Below are the code and all the weights of a small trained network. Each question names an input and a class and asks about switching units off, where a switched-off unit gives its printed mean instead of its output.

import numpy as np


def w(rows, s, z=0):
    codes = np.array(rows[::2]) - 128.0
    scale = np.full(codes.shape[1], s)
    scale[-1] = z or s
    return codes * scale


def norm(h):
    return h / np.sqrt((h * h).mean(-1, keepdims=True) + 1e-5)


def f(y):
    return y / 2 * (1 + np.tanh(0.7978845608 * (y + 0.044715 * y**3)))


def log_softmax(a):
    a = a - a.max(-1, keepdims=True)
    return a - np.log(np.exp(a).sum(-1, keepdims=True))


def net(x, mask):
    res = np.array(x, float).reshape(1, 8) / 4 @ E
    u = 0
    for l in range(2):
        y = f(norm(res) @ A[l][:, :-1].T + A[l][:, -1])
        res = res + np.where(mask[u : u + 13], y, B[l][:, -1]) @ B[l][:, :-1]
        u += 13
    return log_softmax(norm(res)[-1] @ U[:, :-1].T + U[:, -1])


A, B = {}, {}
E = w([
[62,127,108,93,127,116],'x0',
[93,218,166,90,134,90],'x1',
[211,152,83,154,93,112],'x2',
[118,135,181,133,81,219],'x3',
[179,122,77,53,150,116],'x4',
[127,116,118,159,2,131],'x5',
[155,83,75,84,114,204],'x6',
[202,87,151,86,111,85],'x7',
],0.0097)
A[0] = w([
[171,155,177,200,80,186,80],'L0N0',
[133,244,49,33,85,198,107],'L0N1',
[78,163,208,64,93,58,91],'L0N2',
[24,140,207,110,143,69,53],'L0N3',
[138,168,139,36,79,135,3],'L0N4',
[83,149,74,74,197,85,89],'L0N5',
[126,59,156,104,103,156,134],'L0N6',
[138,161,150,1,102,118,18],'L0N7',
[37,226,137,219,134,84,103],'L0N8',
[127,112,105,175,103,145,37],'L0N9',
[50,135,121,76,176,37,136],'L0N10',
[141,164,93,100,111,170,57],'L0N11',
[80,38,87,135,53,186,83],'L0N12',
],0.0099,0.0059)
B[0] = w([
[107,100,78,106,217,133,203],'L0N0',
[92,202,179,162,145,169,216],'L0N1',
[144,160,191,158,76,118,214],'L0N2',
[157,197,127,183,94,96,211],'L0N3',
[111,189,157,180,126,124,132],'L0N4',
[136,78,113,88,143,156,204],'L0N5',
[97,150,150,90,127,116,176],'L0N6',
[104,181,142,154,150,153,156],'L0N7',
[98,189,185,246,123,69,255],'L0N8',
[87,113,114,141,142,116,119],'L0N9',
[101,135,101,142,186,217,254],'L0N10',
[108,154,124,159,117,146,121],'L0N11',
[62,97,119,49,134,135,215],'L0N12',
],0.011,0.0046)
A[1] = w([
[69,105,106,121,97,195,63],'L1N0',
[136,176,119,144,184,130,110],'L1N1',
[157,95,87,113,148,109,56],'L1N2',
[52,141,127,254,177,72,71],'L1N3',
[127,122,121,154,84,45,68],'L1N4',
[144,127,213,43,137,51,48],'L1N5',
[137,113,196,98,112,69,3],'L1N6',
[162,101,127,157,102,39,135],'L1N7',
[113,74,97,137,77,155,12],'L1N8',
[119,78,216,102,187,57,108],'L1N9',
[146,131,83,108,125,111,33],'L1N10',
[107,42,100,214,56,215,104],'L1N11',
[129,33,201,201,217,138,156],'L1N12',
],0.0095,0.0044)
B[1] = w([
[101,108,171,95,167,99,155],'L1N0',
[136,122,126,113,83,213,174],'L1N1',
[156,141,114,123,83,112,136],'L1N2',
[142,142,211,226,23,160,255],'L1N3',
[109,66,161,102,109,117,142],'L1N4',
[49,95,188,158,84,192,138],'L1N5',
[74,127,164,157,128,94,119],'L1N6',
[114,83,140,83,93,111,162],'L1N7',
[108,123,108,103,179,109,126],'L1N8',
[58,148,150,112,61,192,159],'L1N9',
[134,137,95,156,98,137,114],'L1N10',
[62,184,131,57,255,171,165],'L1N11',
[122,205,133,74,49,163,217],'L1N12',
],0.009,0.0063)
U = w([
[76,242,173,253,104,140,228],'0',
[116,45,184,144,36,23,2],'1',
[39,106,110,27,203,180,186],'2',
[216,45,36,87,146,32,44],'3',
],0.012,0.0033)

Each question gives the input, the list of numbers given to net, and the class t.
The units are the neurons (one row each of A and B). Each row of codes is followed by its name. A weight is (code - 128) times the scale printed after its matrix; where a second scale follows, it is the last column's (A, B and U).
mask holds one flag per neuron, layer by layer. A switched-off neuron (its flag False) gives its mean, the last column of its row in B, instead of its output. The means were averaged over made-up inputs and are rounded, as every weight is.
A unit's drop is (log p(t) with every unit on - log p(t) with that unit switched off) / (log p(t) with every unit on - log p(t) with every unit switched off).
The circuit of an input: a set's keep is (log p(t) with only the set's units on - log p(t) with every unit switched off) / (log p(t) with every unit on - log p(t) with every unit switched off). Starting from the 12 units with the biggest drops (on a tie, the unit counted first), units are removed one at a time, each time the one whose removal leaves the highest keep (on an exact tie, the one counted first), for as long as the keep stays at least 0.8.
units of the circuit, in order: the units of the circuit, biggest drop first
unit that matters most: the unit with the biggest drop
k most important neurons: the k neurons with the biggest drops, biggest first
top k neurons in layer l: the k neurons of layer l with the biggest drops, biggest first
drop when u is switched off: that unit's drop, to one decimal
input [-7,-2,5,-6,2,-8,-4,-1], class 3: units of the circuit, in order -> [L0N8, L0N1]
input [8,5,-2,0,2,-2,0,7], class 0: 2 most important neurons -> [L0N2, L0N3]
input [-2,-3,-1,7,-5,-8,-2,4], class 2: units of the circuit, in order -> [L0N8, L1N3]
input [1,-7,6,2,-3,3,-4,1], class 2: unit that matters most -> L1N11
input [-4,-8,-1,-1,4,-7,7,-1], class 3: units of the circuit, in order -> [L0N10, L0N1, L1N2]
input [-3,-6,4,-4,-8,-8,1,8], class 3: top 3 neurons in layer 0 -> [L0N8, L0N2, L0N1]
input [4,5,-4,0,0,-1,4,8], class 0: 2 most important neurons -> [L0N2, L0N4]
input [-4,4,5,0,-6,-3,3,7], class 1: top 2 neurons in layer 0 -> [L0N10, L0N1]
input [4,-1,8,7,2,-1,7,4], class 2: 2 most important neurons -> [L1N3, L0N8]
input [-4,-2,2,7,7,1,-3,6], class 3: top 2 neurons in layer 0 -> [L0N8, L0N2]
input [2,5,-1,-4,-2,8,2,4], class 1: 2 most important neurons -> [L1N4, L0N8]
input [-4,-4,8,-4,-8,4,6,-3], class 2: drop when L1N11 is switched off -> 0.2
input [-3,1,2,-6,-2,-1,-3,4], class 1: drop when L0N7 is switched off -> 0.2
input [1,-1,-2,-7,0,5,2,-4], class 2: unit that matters most -> L0N12
